Below are the code and all the weights of a small trained network. Each question names an input and a target symbol and asks about switching units off, where a switched-off unit gives its printed mean instead of its output.

import numpy as np


def w(rows, s, z=0):
    codes = np.array(rows[::2]) - 128.0
    scale = np.full(codes.shape[1], s)
    scale[-1] = z or s
    return codes * scale


def f(y):
    return y / 2 * (1 + np.tanh(0.7978845608 * (y + 0.044715 * y**3)))


def softmax(a):
    e = np.exp(a - a.max(-1, keepdims=True))
    return e / e.sum(-1, keepdims=True)


def log_softmax(a):
    a = a - a.max(-1, keepdims=True)
    return a - np.log(np.exp(a).sum(-1, keepdims=True))


def net(x, mask):
    ids = ['γζθλμξπτω'.index(c) for c in x.split()]
    T = len(ids)
    res = E[ids] + P[:T]
    r = res
    for j in range(2):
        rows = slice(4 * j, 4 * j + 4)
        q, k, v = (r @ M[0][rows].T for M in (Q, K, V))
        z = softmax(np.where(np.tri(T) > 0, q @ k.T / 4**0.5, -1e9)) @ v
        o = O[0][rows]
        res = res + np.where(mask[j], z, o[:, -1]) @ o[:, :-1]
    y = f(res @ A[0][:, :-1].T + A[0][:, -1])
    res = res + np.where(mask[2:6], y, B[0][:, -1]) @ B[0][:, :-1]
    return log_softmax(res[-1] @ U[:, :-1].T + U[:, -1])


Q, K, V, O, A, B = {}, {}, {}, {}, {}, {}
E = w([
[10,190,139],'γ',
[177,93,116],'ζ',
[96,242,209],'θ',
[88,245,223],'λ',
[168,76,120],'μ',
[142,49,134],'ξ',
[157,80,109],'π',
[244,136,155],'τ',
[247,126,149],'ω',
],0.011)
P = w([
[239,255,39],'0',
[97,98,74],'1',
[119,119,101],'2',
[109,119,119],'3',
[159,73,168],'4',
[154,89,169],'5',
[121,76,169],'6',
[192,115,184],'7',
[152,85,190],'8',
[138,88,187],'9',
[151,104,196],'10',
],0.0075)
Q[0] = w([
[114,255,153],'head 0',
[146,105,202],'head 0',
[134,157,94],'head 0',
[229,160,66],'head 0',
[190,105,175],'head 1',
[86,13,50],'head 1',
[74,160,132],'head 1',
[174,4,89],'head 1',
],0.007)
K[0] = w([
[253,183,175],'head 0',
[105,1,186],'head 0',
[191,244,166],'head 0',
[193,89,135],'head 0',
[90,55,84],'head 1',
[152,98,88],'head 1',
[139,89,18],'head 1',
[198,55,160],'head 1',
],0.0075)
V[0] = w([
[44,108,216],'head 0',
[29,179,130],'head 0',
[124,130,149],'head 0',
[109,98,119],'head 0',
[201,138,153],'head 1',
[211,164,151],'head 1',
[182,124,134],'head 1',
[159,194,254],'head 1',
],0.0099)
O[0] = w([
[205,254,142,77],'head 0',
[217,196,53,73],'head 0',
[97,159,75,133],'head 0',
[202,100,111,93],'head 0',
[53,113,58,191],'head 1',
[53,109,86,216],'head 1',
[62,128,83,160],'head 1',
[89,157,93,255],'head 1',
],0.008,0.0058)
A[0] = w([
[186,101,52,255],'neuron 0',
[160,37,1,192],'neuron 1',
[54,115,185,104],'neuron 2',
[156,24,26,122],'neuron 3',
],0.0094,0.0074)
B[0] = w([
[243,142,252,201],'neuron 0',
[251,230,176,254],'neuron 1',
[173,37,76,220],'neuron 2',
[175,255,200,218],'neuron 3',
],0.0079,0.0061)
U = w([
[255,150,64,248],'γ',
[214,25,111,255],'ζ',
[113,10,172,193],'θ',
[65,188,82,183],'λ',
[80,101,134,35],'μ',
[80,171,77,42],'ξ',
[60,118,167,54],'π',
[92,96,120,60],'τ',
[30,64,153,81],'ω',
],0.0086,0.0074)

Each question gives the input, a string of symbols that net reads in full, and the target symbol t.
The units are the heads (4 rows each of Q, K, V and O) and the neurons (one row each of A and B). Each row of codes is followed by its name. A weight is (code - 128) times the scale printed after its matrix; where a second scale follows, it is the last column's (O, A, B and U).
mask holds one flag per unit, heads first, then neurons. A switched-off unit (its flag False) gives its mean, the last column of its rows in O or B, instead of its output. The means were averaged over made-up inputs and are rounded, as every weight is.
A unit's drop is (log p(t) with every unit on - log p(t) with that unit switched off) / (log p(t) with every unit on - log p(t) with every unit switched off).
The circuit of an input: a set's keep is (log p(t) with only the set's units on - log p(t) with every unit switched off) / (log p(t) with every unit on - log p(t) with every unit switched off). Starting from all 6 units, units are removed one at a time, each time the one whose removal leaves the highest keep (on an exact tie, the one counted first), for as long as the keep stays at least 0.8.
units of the circuit, in order: the units of the circuit, biggest drop first
unit that matters most: the unit with the biggest drop
k most important neurons: the k neurons with the biggest drops, biggest first
drop of u: that unit's drop, to one decimal
input τ ζ γ, target ω: units of the circuit, in order -> [neuron 1; head 0]
input ω ω ξ θ, target θ: units of the circuit, in order -> [head 0; neuron 2]
input γ λ λ γ, target γ: unit that matters most -> head 0
input ω τ τ γ, target θ: units of the circuit, in order -> [neuron 2; head 0]
input λ λ μ, target γ: units of the circuit, in order -> [head 0; neuron 1]
input λ ω θ λ τ μ, target γ: units of the circuit, in order -> [neuron 1; neuron 3]
input τ ω λ, target ω: 2 most important neurons -> [neuron 1; neuron 0]
input ξ μ ξ ω ω ξ γ, target θ: units of the circuit, in order -> [neuron 2; head 1; neuron 1]
input τ λ ω θ, target ω: 3 most important neurons -> [neuron 1; neuron 0; neuron 3]
input τ λ τ λ, target ω: drop of head 0 -> 0.3
input λ λ τ τ λ π, target γ: drop of neuron 0 -> 0.1
input ω ω λ, target θ: drop of head 0 -> 0.7
